Below are the code and all the weights of a small trained network. Each question names an input and a target symbol and asks about switching units off, where a switched-off unit gives its printed mean instead of its output.

import numpy as np


def w(rows, s, z=0):
    codes = np.array(rows[::2]) - 128.0
    scale = np.full(codes.shape[1], s)
    scale[-1] = z or s
    return codes * scale


def f(y):
    return y / 2 * (1 + np.tanh(0.7978845608 * (y + 0.044715 * y**3)))


def softmax(a):
    e = np.exp(a - a.max(-1, keepdims=True))
    return e / e.sum(-1, keepdims=True)


def log_softmax(a):
    a = a - a.max(-1, keepdims=True)
    return a - np.log(np.exp(a).sum(-1, keepdims=True))


def net(x, mask):
    ids = ['ΓΠΦδεζλξ'.index(c) for c in x.split()]
    T = len(ids)
    res = E[ids] + P[:T]
    r = res
    for j in range(2):
        rows = slice(3 * j, 3 * j + 3)
        q, k, v = (r @ M[0][rows].T for M in (Q, K, V))
        z = softmax(np.where(np.tri(T) > 0, q @ k.T / 3**0.5, -1e9)) @ v
        o = O[0][rows]
        res = res + np.where(mask[j], z, o[:, -1]) @ o[:, :-1]
    y = f(res @ A[0][:, :-1].T + A[0][:, -1])
    res = res + np.where(mask[2:14], y, B[0][:, -1]) @ B[0][:, :-1]
    return log_softmax(res[-1] @ U[:, :-1].T + U[:, -1])


Q, K, V, O, A, B = {}, {}, {}, {}, {}, {}
E = w([
[128,75,144,137,188],'Γ',
[183,220,136,167,171],'Π',
[200,174,70,151,118],'Φ',
[148,170,156,164,189],'δ',
[83,32,112,93,128],'ε',
[168,217,138,127,43],'ζ',
[100,118,110,130,58],'λ',
[43,202,128,253,122],'ξ',
],0.02)
P = w([
[176,69,177,123,123],'0',
[120,174,76,75,150],'1',
[180,21,158,132,126],'2',
[227,130,248,37,100],'3',
[118,183,77,65,153],'4',
[193,17,145,130,133],'5',
],0.012)
Q[0] = w([
[75,120,119,253,92],'H1',
[70,139,162,166,178],'H1',
[46,211,184,63,142],'H1',
[76,130,144,136,164],'H2',
[70,81,144,86,163],'H2',
[147,62,136,241,106],'H2',
],0.019)
K[0] = w([
[181,78,184,224,63],'H1',
[104,123,188,170,167],'H1',
[2,188,192,99,130],'H1',
[127,118,174,174,152],'H2',
[116,55,222,121,135],'H2',
[208,93,76,205,100],'H2',
],0.019)
V[0] = w([
[159,135,152,148,251],'H1',
[178,171,109,179,128],'H1',
[158,123,34,156,134],'H1',
[55,128,161,182,119],'H2',
[158,128,99,115,99],'H2',
[110,111,116,76,147],'H2',
],0.015)
O[0] = w([
[153,129,133,159,251,136],'H1',
[154,162,126,209,125,244],'H1',
[78,141,117,177,123,247],'H1',
[65,162,212,119,127,1],'H2',
[155,107,116,140,143,195],'H2',
[152,166,105,157,92,105],'H2',
],0.012,0.0089)
A[0] = w([
[210,96,201,92,121,85],'N1',
[123,140,123,135,158,80],'N2',
[182,71,114,150,124,76],'N3',
[51,166,21,80,142,35],'N4',
[41,127,53,88,142,86],'N5',
[118,120,114,38,138,2],'N6',
[169,174,192,135,134,120],'N7',
[101,170,56,137,126,62],'N8',
[88,67,119,94,187,217],'N9',
[100,10,144,116,126,119],'N10',
[164,72,214,126,77,142],'N11',
[114,195,87,59,122,110],'N12',
],0.013,0.0041)
B[0] = w([
[80,80,153,78,143,167],'N1',
[128,113,155,113,117,156],'N2',
[71,167,122,106,97,254],'N3',
[5,120,141,107,137,164],'N4',
[144,86,215,195,176,152],'N5',
[159,60,90,152,155,151],'N6',
[79,33,89,126,188,163],'N7',
[169,125,162,51,109,202],'N8',
[114,140,63,135,56,178],'N9',
[176,172,114,98,164,170],'N10',
[147,192,190,185,124,172],'N11',
[203,113,124,157,179,153],'N12',
],0.016,0.015)
U = w([
[68,139,126,52,172,101],'Γ',
[111,147,108,167,223,46],'Π',
[90,125,35,255,127,252],'Φ',
[93,42,98,165,131,14],'δ',
[179,78,121,112,155,134],'ε',
[74,54,157,152,69,148],'ζ',
[152,187,167,145,234,171],'λ',
[53,155,146,160,189,19],'ξ',
],0.008,0.002)

Each question gives the input, a string of symbols that net reads in full, and the target symbol t.
The units are the heads (3 rows each of Q, K, V and O) and the neurons (one row each of A and B). Each row of codes is followed by its name. A weight is (code - 128) times the scale printed after its matrix; where a second scale follows, it is the last column's (O, A, B and U).
mask holds one flag per unit, heads first, then neurons. A switched-off unit (its flag False) gives its mean, the last column of its rows in O or B, instead of its output. The means were averaged over made-up inputs and are rounded, as every weight is.
A unit's drop is (log p(t) with every unit on - log p(t) with that unit switched off) / (log p(t) with every unit on - log p(t) with every unit switched off).
The circuit of an input: a set's keep is (log p(t) with only the set's units on - log p(t) with every unit switched off) / (log p(t) with every unit on - log p(t) with every unit switched off). Starting from the 12 units with the biggest drops (on a tie, the unit counted first), units are removed one at a time, each time the one whose removal leaves the highest keep (on an exact tie, the one counted first), for as long as the keep stays at least 0.8.
circuit, biggest first: the units of the circuit, biggest drop first
unit that matters most: the unit with the biggest drop
k most important neurons: the k neurons with the biggest drops, biggest first
which heads matter: for each layer, one digit per head in row order, 1 if its drop is at least 0.15 and else 0, layers parted by /
drop when u is switched off: that unit's drop, to one decimal
input Φ ξ Φ δ, target ξ: which heads matter => 01
input Φ δ λ ζ, target δ: which heads matter => 10
input λ Γ Π, target Π: which heads matter => 10
input Γ Φ Φ ζ Φ Π, target Φ: which heads matter => 00
input Π ζ Π, target Π: 2 most important neurons => (N7; N9)
input ζ ξ λ λ, target ξ: unit that matters most => N11
input Φ Φ Γ ζ ε Γ, target Φ: circuit, biggest first => (N8; H1)
input Φ Π Φ ζ, target Π: circuit, biggest first => (H1; N7)
input Γ ξ ζ Φ, target ξ: circuit, biggest first => (H2; N7; N11)
input Φ Γ Φ λ, target Γ: which heads matter => 10
input ξ Π Φ δ, target Π: which heads matter => 10
input ζ λ λ Π λ, target ζ: 2 most important neurons => (N4; N5)
input Γ Φ Γ, target Φ: circuit, biggest first => (N8; N9)
input ζ δ ε Φ, target δ: unit that matters most => N7
input Π Φ ζ δ, target Φ: circuit, biggest first => (H1; N8)
input Γ Φ ζ δ ε, target δ: 4 most important neurons => (N4; N6; N9; N5)
input ε ε ε Γ, target ε: 4 most important neurons => (N6; N3; N10; N4)
input ε ζ ξ ζ, target ζ: 3 most important neurons => (N1; N10; N7)
input Γ Γ ζ, target ζ: 3 most important neurons => (N1; N10; N12)
input Π ξ ζ ζ, target ξ: unit that matters most => H2
input Φ ζ Π, target Φ: 3 most important neurons => (N8; N1; N10)
input λ λ δ, target δ: drop when N1 is switched off => 0.2
input ξ Γ ζ ζ ε, target δ: drop when N4 is switched off => 1.3
input Φ Γ λ ε ξ, target ξ: drop when H2 is switched off => 0.6
